Here is a tiny trained network, its code and every weight. The questions are about switching its units off for an input and a class, where a switched-off unit gives its printed mean instead of its output.

import numpy as np


def w(rows, s, z=0):
    codes = np.array(rows[::2]) - 128.0
    scale = np.full(codes.shape[1], s)
    scale[-1] = z or s
    return codes * scale


def f(y):
    return np.maximum(y, 0)


def log_softmax(a):
    a = a - a.max(-1, keepdims=True)
    return a - np.log(np.exp(a).sum(-1, keepdims=True))


def net(x, mask):
    res = np.array(x, float).reshape(1, 5) / 4 @ E
    y = f(res @ A[0][:, :-1].T + A[0][:, -1])
    res = res + np.where(mask, y, B[0][:, -1]) @ B[0][:, :-1]
    return log_softmax(res[-1] @ U[:, :-1].T + U[:, -1])


A, B = {}, {}
E = w([
[182,63,130,248,77,53,97],'x0',
[128,120,146,132,129,138,120],'x1',
[33,145,236,101,111,24,92],'x2',
[131,124,138,127,131,131,122],'x3',
[197,208,206,151,39,139,191],'x4',
],0.012)
A[0] = w([
[175,124,146,177,81,155,151,103],'n0',
[147,146,92,74,144,244,150,209],'n1',
[60,173,161,56,124,100,138,154],'n2',
[189,49,105,170,116,143,157,125],'n3',
[81,37,76,106,195,111,83,254],'n4',
[201,102,81,219,145,122,111,139],'n5',
[121,118,158,146,112,39,97,66],'n6',
[175,208,180,147,77,127,208,150],'n7',
[120,84,128,210,109,121,130,167],'n8',
[60,166,186,52,141,129,121,146],'n9',
[97,86,168,178,72,5,101,78],'n10',
],0.012,0.0078)
B[0] = w([
[203,145,106,92,93,135,158,181],'n0',
[129,167,74,156,188,167,34,240],'n1',
[131,137,188,171,154,119,184,218],'n2',
[94,87,161,80,77,76,158,194],'n3',
[36,95,95,122,178,117,149,251],'n4',
[96,81,118,83,68,112,138,210],'n5',
[130,181,101,154,170,177,87,176],'n6',
[253,194,173,106,83,166,110,229],'n7',
[157,123,79,74,110,110,116,185],'n8',
[125,148,173,166,138,80,175,223],'n9',
[135,147,97,154,187,172,77,211],'n10',
],0.014,0.019)
U = w([
[69,113,11,189,207,158,38,254],'0',
[171,184,112,143,137,231,2,135],'1',
[46,14,95,58,92,17,136,153],'2',
[187,103,133,45,49,55,156,19],'3',
[19,94,173,160,175,23,218,56],'4',
[156,166,217,177,93,89,221,73],'5',
],0.0096,0.0038)

Each question gives the input, the list of numbers given to net, and the class t.
The units are the neurons (one row each of A and B). Each row of codes is followed by its name. A weight is (code - 128) times the scale printed after its matrix; where a second scale follows, it is the last column's (A, B and U).
mask holds one flag per neuron, in row order. A switched-off neuron (its flag False) gives its mean, the last column of its row in B, instead of its output. The means were averaged over made-up inputs and are rounded, as every weight is.
A unit's drop is (log p(t) with every unit on - log p(t) with that unit switched off) / (log p(t) with every unit on - log p(t) with every unit switched off).
The circuit of an input: a set's keep is (log p(t) with only the set's units on - log p(t) with every unit switched off) / (log p(t) with every unit on - log p(t) with every unit switched off). Starting from all 11 units, units are removed one at a time, each time the one whose removal leaves the highest keep (on an exact tie, the one counted first), for as long as the keep stays at least 0.8.
circuit, biggest first: the units of the circuit, biggest drop first
unit that matters most: the unit with the biggest drop
k most important neurons: the k neurons with the biggest drops, biggest first
drop when u is switched off: that unit's drop, to one decimal
input [-8,-7,-6,7,0], class 0: circuit, biggest first => (n7)
input [1,8,7,2,2], class 1: 3 most important neurons => (n10 n6 n3)
input [1,3,0,-8,-5], class 2: 2 most important neurons => (n1 n10)
input [7,0,1,0,8], class 1: 4 most important neurons => (n10 n6 n7 n9)
input [6,-6,0,3,0], class 2: 2 most important neurons => (n1 n7)
input [0,4,-1,3,0], class 0: 3 most important neurons => (n7 n3 n9)
input [2,8,6,-8,-1], class 0: 2 most important neurons => (n10 n7)
input [8,5,3,-8,1], class 1: 2 most important neurons => (n10 n4)
input [-1,-6,4,-3,1], class 5: circuit, biggest first => (n4 n1)
input [6,7,3,-7,2], class 1: 2 most important neurons => (n10 n4)
input [4,2,0,1,6], class 3: 2 most important neurons => (n1 n0)
input [6,-2,0,-1,6], class 3: 3 most important neurons => (n1 n3 n5)
input [-8,-7,1,5,-3], class 4: 2 most important neurons => (n9 n2)
input [4,6,-4,0,1], class 3: unit that matters most => n4
input [5,-4,8,-3,6], class 1: drop when n5 is switched off => 0.0
input [4,-7,0,-4,6], class 3: drop when n1 is switched off => 1.7
input [-1,-7,2,3,-4], class 4: drop when n1 is switched off => 0.2
